[67 93 153 108 100 38 115 115 86]
[101 88 82 132 148 84 45 56 135]
[157 118 75 77 82 132 72 88 123]
[87 130 75 52 111 99 126 79 142]
[104 105 116 66 53 99 148 138 58]
[68 71 145 95 74 73 142 98 66]
[102 124 72 87 127 122 105 63 159]
[108 79 111 84 59 82 117 137 25]
[135 60 106 145 85 116 76 113 47]
:
[135 60 106 145 85 116 76 113 47]
[68 71 145 95 74 73 142 98 66]
[108 79 111 84 59 82 117 137 25]
[101 88 82 132 148 84 45 56 135]
[67 93 153 108 100 38 115 115 86]
[104 105 116 66 53 99 148 138 58]
[157 118 75 77 82 132 72 88 123]
[102 124 72 87 127 122 105 63 159]
[87 130 75 52 111 99 126 79 142]

[81 110 73 108 95 62 91 85 111 129 92]
[70 83 22 96 92 67 100 38 109 132 42]
:
[70 83 22 96 92 67 100 38 109 132 42]
[81 110 73 108 95 62 91 85 111 129 92]

[98 87 115 126 55 89 146 72 80 74]
[111 72 110 143 42 66 151 87 96 67]
[112 114 107 87 46 82 151 116 87 42]
:
[111 72 110 143 42 66 151 87 96 67]
[98 87 115 126 55 89 146 72 80 74]
[112 114 107 87 46 82 151 116 87 42]

[95 150 63 96 100 142 100 140 54 100 42 52 100 149 146 53]
[73 111 90 103 116 110 112 110 88 115 84 86 112 111 111 87]
[122 106 92 86 48 105 60 105 91 50 89 90 62 106 106 90]
[76 116 92 107 135 114 126 114 91 132 90 91 125 116 115 91]
:
[122 106 92 86 48 105 60 105 91 50 89 90 62 106 106 90]
[73 111 90 103 116 110 112 110 88 115 84 86 112 111 111 87]
[76 116 92 107 135 114 126 114 91 132 90 91 125 116 115 91]
[95 150 63 96 100 142 100 140 54 100 42 52 100 149 146 53]

[84 105 103 125 72 84 114 134]
[137 81 146 122 118 100 56 90]
[97 102 100 96 72 118 112 117]
[71 107 111 97 104 102 116 92]
[97 65 129 90 120 103 72 88]
[71 100 132 115 130 54 124 50]
[131 97 40 89 99 117 111 140]
[102 132 112 121 116 110 66 60]
[109 112 100 120 106 112 70 91]
[118 63 110 90 118 94 61 97]
[122 115 101 89 110 138 69 56]
[104 136 100 124 123 99 118 40]
:
[118 63 110 90 118 94 61 97]
[97 65 129 90 120 103 72 88]
[137 81 146 122 118 100 56 90]
[131 97 40 89 99 117 111 140]
[71 100 132 115 130 54 124 50]
[97 102 100 96 72 118 112 117]
[84 105 103 125 72 84 114 134]
[71 107 111 97 104 102 116 92]
[109 112 100 120 106 112 70 91]
[122 115 101 89 110 138 69 56]
[102 132 112 121 116 110 66 60]
[104 136 100 124 123 99 118 40]

[103 119 70 133 54 100 64]
[90 122 83 106 169 93 111]
[68 65 55 162 91 101 57]
[149 98 151 66 68 123 149]
[122 102 56 122 128 51 133]
[112 174 72 43 128 103 93]
:
[68 65 55 162 91 101 57]
[149 98 151 66 68 123 149]
[122 102 56 122 128 51 133]
[103 119 70 133 54 100 64]
[90 122 83 106 169 93 111]
[112 174 72 43 128 103 93]

[80 141 88 130 140]
[107 126 55 167 69]
[156 127 92 81 121]
[116 108 130 84 96]
[88 64 62 97 104]
[78 137 73 74 101]
[179 84 105 84 119]
[149 156 116 77 122]
[140 144 72 154 105]
:
[88 64 62 97 104]
[179 84 105 84 119]
[116 108 130 84 96]
[107 126 55 167 69]
[156 127 92 81 121]
[78 137 73 74 101]
[80 141 88 130 140]
[140 144 72 154 105]
[149 156 116 77 122]
---
[171 57 75 96 121 161 116 107 141 63 135 95 80 150 112 68]
[91 73 163 90 119 31 122 29 84 54 137 49 107 76 119 41]
[159 29 84 51 75 127 73 47 41 59 113 32 114 166 49 113]
[118 93 41 40 143 49 120 85 146 55 120 160 165 101 62 80]
[37 147 116 150 95 151 98 115 115 113 117 160 137 143 98 73]
:
[37 118 159 91 171]
[147 93 29 73 57]
[116 41 84 163 75]
[150 40 51 90 96]
[95 143 75 119 121]
[151 49 127 31 161]
[98 120 73 122 116]
[115 85 47 29 107]
[115 146 41 84 141]
[113 55 59 54 63]
[117 120 113 137 135]
[160 160 32 49 95]
[137 165 114 107 80]
[143 101 166 76 150]
[98 62 49 119 112]
[73 80 113 41 68]

[157 99]
[134 146]
[176 67]
[57 145]
[35 71]
[172 43]
[65 114]
[103 78]
:
[103 65 172 35 57 176 134 157]
[78 114 43 71 145 67 146 99]

[45 128 118]
[79 62 45]
[125 152 142]
[44 45 89]
[88 102 108]
[109 90 70]
[52 135 129]
:
[52 109 88 44 125 79 45]
[135 90 102 45 152 62 128]
[129 70 108 89 142 45 118]

[90 150 98 116 67 157 105 133 74]
[110 83 110 130 94 105 128 115 107]
[112 109 93 75 58 87 87 96 48]
[82 75 149 76 94 134 129 48 104]
[72 108 116 118 91 75 89 133 61]
[88 148 100 106 58 97 74 74 89]
[72 142 124 137 96 139 110 41 54]
:
[72 88 72 82 112 110 90]
[142 148 108 75 109 83 150]
[124 100 116 149 93 110 98]
[137 106 118 76 75 130 116]
[96 58 91 94 58 94 67]
[139 97 75 134 87 105 157]
[110 74 89 129 87 128 105]
[41 74 133 48 96 115 133]
[54 89 61 104 48 107 74]

[81 59]
[90 114]
[172 154]
[167 70]
[98 35]
[61 160]
[49 90]
[29 138]
[88 107]
[132 152]
:
[132 88 29 49 61 98 167 172 90 81]
[152 107 138 90 160 35 70 154 114 59]

[67 82 138]
[56 110 102]
[92 95 94]
[49 73 109]
[74 108 109]
[86 118 83]
[140 104 65]
[141 95 88]
[76 100 158]
[124 75 145]
[71 93 105]
:
[71 124 76 141 140 86 74 49 92 56 67]
[93 75 100 95 104 118 108 73 95 110 82]
[105 145 158 88 65 83 109 109 94 102 138]
